Below is a small trained network, with its code and all its weights. Each question gives an input and a target symbol and asks what happens when units are switched off, that is, made to give their printed mean instead of their output.

import numpy as np


def w(rows, s, z=0):
    codes = np.array(rows[::2]) - 128.0
    scale = np.full(codes.shape[1], s)
    scale[-1] = z or s
    return codes * scale


def f(y):
    return np.maximum(y, 0)


def softmax(a):
    e = np.exp(a - a.max(-1, keepdims=True))
    return e / e.sum(-1, keepdims=True)


def log_softmax(a):
    a = a - a.max(-1, keepdims=True)
    return a - np.log(np.exp(a).sum(-1, keepdims=True))


def net(x, mask):
    ids = ['ΓΔΛΞΣΩαβεζηθμπφψ'.index(c) for c in x.split()]
    T = len(ids)
    res = E[ids] + P[:T]
    r = res
    for j in range(3):
        rows = slice(4 * j, 4 * j + 4)
        q, k, v = (r @ M[0][rows].T for M in (Q, K, V))
        z = softmax(np.where(np.tri(T) > 0, q @ k.T / 4**0.5, -1e9)) @ v
        o = O[0][rows]
        res = res + np.where(mask[j], z, o[:, -1]) @ o[:, :-1]
    y = f(res @ A[0][:, :-1].T + A[0][:, -1])
    res = res + np.where(mask[3:19], y, B[0][:, -1]) @ B[0][:, :-1]
    return log_softmax(res[-1] @ U[:, :-1].T + U[:, -1])


Q, K, V, O, A, B = {}, {}, {}, {}, {}, {}
E = w([
[201,63,55,185,163],'Γ',
[96,134,165,253,149],'Δ',
[120,83,147,162,215],'Λ',
[205,97,145,163,233],'Ξ',
[126,178,150,213,148],'Σ',
[138,182,97,180,132],'Ω',
[196,185,74,192,109],'α',
[208,203,108,174,152],'β',
[101,215,114,165,145],'ε',
[174,128,6,108,139],'ζ',
[3,35,172,194,138],'η',
[33,161,124,201,100],'θ',
[167,235,160,138,199],'μ',
[90,57,44,175,46],'π',
[135,178,87,170,101],'φ',
[237,205,56,34,221],'ψ',
],0.015)
P = w([
[147,123,68,197,165],'0',
[145,115,63,193,170],'1',
[67,147,82,129,147],'2',
[254,90,147,195,112],'3',
[152,122,78,148,139],'4',
[89,132,116,99,118],'5',
[223,98,143,141,95],'6',
[161,188,89,170,101],'7',
[92,146,133,89,100],'8',
],0.019)
Q[0] = w([
[166,113,116,81,141],'head 0',
[71,116,112,118,80],'head 0',
[115,205,130,125,127],'head 0',
[111,146,138,144,122],'head 0',
[20,156,86,132,137],'head 1',
[136,80,193,77,70],'head 1',
[141,97,169,151,91],'head 1',
[104,97,182,28,43],'head 1',
[59,180,99,68,116],'head 2',
[154,67,248,80,50],'head 2',
[164,97,191,161,82],'head 2',
[121,167,202,42,166],'head 2',
],0.017)
K[0] = w([
[167,99,79,70,157],'head 0',
[76,130,98,116,108],'head 0',
[121,212,174,118,87],'head 0',
[102,144,152,152,104],'head 0',
[111,216,168,162,76],'head 1',
[121,101,73,231,232],'head 1',
[125,65,113,159,147],'head 1',
[129,156,64,237,200],'head 1',
[102,223,90,234,107],'head 2',
[129,26,74,157,224],'head 2',
[115,7,122,87,166],'head 2',
[122,146,132,209,207],'head 2',
],0.015)
V[0] = w([
[199,145,117,134,96],'head 0',
[140,63,185,95,183],'head 0',
[105,105,180,130,133],'head 0',
[139,192,170,94,186],'head 0',
[166,77,143,66,191],'head 1',
[139,144,38,81,67],'head 1',
[184,225,114,89,166],'head 1',
[145,114,62,149,84],'head 1',
[109,168,135,136,88],'head 2',
[95,135,210,142,97],'head 2',
[167,194,141,108,109],'head 2',
[144,131,145,96,247],'head 2',
],0.011)
O[0] = w([
[122,108,125,157,162,223],'head 0',
[128,175,124,159,82,2],'head 0',
[144,142,135,129,102,42],'head 0',
[119,84,80,123,121,102],'head 0',
[174,141,162,109,106,38],'head 1',
[121,167,114,114,65,53],'head 1',
[125,251,148,137,137,195],'head 1',
[117,143,121,174,56,202],'head 1',
[113,129,85,128,159,108],'head 2',
[110,89,117,141,180,2],'head 2',
[118,190,122,137,137,117],'head 2',
[164,147,176,89,155,173],'head 2',
],0.013,0.0055)
A[0] = w([
[138,110,170,157,113,202],'neuron 0',
[137,183,130,70,152,59],'neuron 1',
[70,61,136,124,130,131],'neuron 2',
[166,127,198,136,139,123],'neuron 3',
[77,79,202,95,169,109],'neuron 4',
[167,127,135,151,146,112],'neuron 5',
[157,115,40,41,135,131],'neuron 6',
[116,176,123,109,161,120],'neuron 7',
[99,108,89,171,87,143],'neuron 8',
[41,130,123,25,97,72],'neuron 9',
[68,127,110,11,151,108],'neuron 10',
[149,86,161,155,142,8],'neuron 11',
[86,78,98,124,45,55],'neuron 12',
[54,159,96,151,112,134],'neuron 13',
[102,157,154,33,141,109],'neuron 14',
[194,128,52,103,149,43],'neuron 15',
],0.013,0.011)
B[0] = w([
[162,88,76,98,141,250],'neuron 0',
[47,22,72,98,110,194],'neuron 1',
[81,188,188,132,87,206],'neuron 2',
[76,110,70,80,132,237],'neuron 3',
[178,144,188,140,77,183],'neuron 4',
[90,126,198,172,98,220],'neuron 5',
[143,144,134,143,83,147],'neuron 6',
[138,115,196,115,120,231],'neuron 7',
[80,157,62,97,79,234],'neuron 8',
[96,69,103,254,131,143],'neuron 9',
[148,224,138,191,165,163],'neuron 10',
[80,223,126,94,121,178],'neuron 11',
[200,140,139,112,225,173],'neuron 12',
[181,89,160,93,135,254],'neuron 13',
[218,139,66,181,113,163],'neuron 14',
[78,156,210,112,95,150],'neuron 15',
],0.0096,0.0097)
U = w([
[191,59,151,192,57,113],'Γ',
[67,140,137,197,107,33],'Δ',
[177,2,160,48,165,252],'Λ',
[163,167,116,38,181,218],'Ξ',
[164,42,85,236,243,114],'Σ',
[138,154,95,138,149,123],'Ω',
[154,169,100,158,119,86],'α',
[218,219,218,177,145,107],'β',
[191,210,80,100,229,88],'ε',
[187,199,127,140,75,67],'ζ',
[72,88,191,118,73,136],'η',
[10,83,63,83,150,112],'θ',
[34,200,167,48,236,150],'μ',
[164,117,34,81,154,171],'π',
[119,159,80,127,129,116],'φ',
[97,201,123,14,97,94],'ψ',
],0.0068,0.0048)

Each question gives the input, a string of symbols that net reads in full, and the target symbol t.
The units are the heads (4 rows each of Q, K, V and O) and the neurons (one row each of A and B). Each row of codes is followed by its name. A weight is (code - 128) times the scale printed after its matrix; where a second scale follows, it is the last column's (O, A, B and U).
mask holds one flag per unit, heads first, then neurons. A switched-off unit (its flag False) gives its mean, the last column of its rows in O or B, instead of its output. The means were averaged over made-up inputs and are rounded, as every weight is.
A unit's drop is (log p(t) with every unit on - log p(t) with that unit switched off) / (log p(t) with every unit on - log p(t) with every unit switched off).
The circuit of an input: a set's keep is (log p(t) with only the set's units on - log p(t) with every unit switched off) / (log p(t) with every unit on - log p(t) with every unit switched off). Starting from the 12 units with the biggest drops (on a tie, the unit counted first), units are removed one at a time, each time the one whose removal leaves the highest keep (on an exact tie, the one counted first), for as long as the keep stays at least 0.8.
circuit, biggest first: the units of the circuit, biggest drop first
top k neurons: the k neurons with the biggest drops, biggest first
which heads matter: for each layer, one digit per head in row order, 1 if its drop is at least 0.15 and else 0, layers parted by /
input Σ Λ Λ, target β: which heads matter => 010
input Λ θ Γ ε Σ Λ Δ μ, target μ: which heads matter => 001
input Σ θ η Δ, target η: circuit, biggest first => [neuron 2; head 1; neuron 11]
input μ Σ β Σ β Λ μ, target Λ: circuit, biggest first => [head 1]
input Λ α ψ ψ Σ, target ψ: which heads matter => 011
input π Σ θ, target Δ: top 4 neurons => [neuron 2; neuron 9; neuron 8; neuron 10]
input Σ θ θ Σ Λ Λ Λ Ω ψ, target ζ: circuit, biggest first => [neuron 14; head 1]
input Σ μ Σ β ψ, target ψ: which heads matter => 010
input β Γ Σ Λ μ Σ Σ, target Λ: top 3 neurons => [neuron 0; neuron 3; neuron 8]
input μ Σ ψ φ, target ψ: which heads matter => 011
input Σ Λ Σ β, target Λ: circuit, biggest first => [head 2; head 1]
input Σ μ Λ ζ Λ θ η Σ, target θ: circuit, biggest first => [head 2; neuron 8]
input Λ Λ β μ, target Λ: top 2 neurons => [neuron 3; neuron 0]
input Σ μ Λ μ β β π Σ, target π: which heads matter => 010
input Σ Γ Δ Σ Σ ζ Σ, target ζ: circuit, biggest first => [head 1]
input Λ Δ π Λ Δ Γ, target π: top 2 neurons => [neuron 12; neuron 8]
input φ Λ Γ ζ Λ η Λ Σ, target η: which heads matter => 110
input μ β Λ, target β: which heads matter => 000
input β Σ β ψ Λ, target ψ: which heads matter => 011
input Λ η Σ Σ, target η: top 2 neurons => [neuron 2; neuron 11]
input Σ Σ Γ π Σ Σ β Ξ, target β: top 2 neurons => [neuron 1; neuron 3]
input Λ Ω Σ β Σ μ Δ Σ, target μ: which heads matter => 010
input Ω Σ Γ μ Σ, target μ: circuit, biggest first => [head 1; head 2; neuron 1]
input Λ Σ Δ Σ Λ, target Σ: circuit, biggest first => [head 1; head 2]
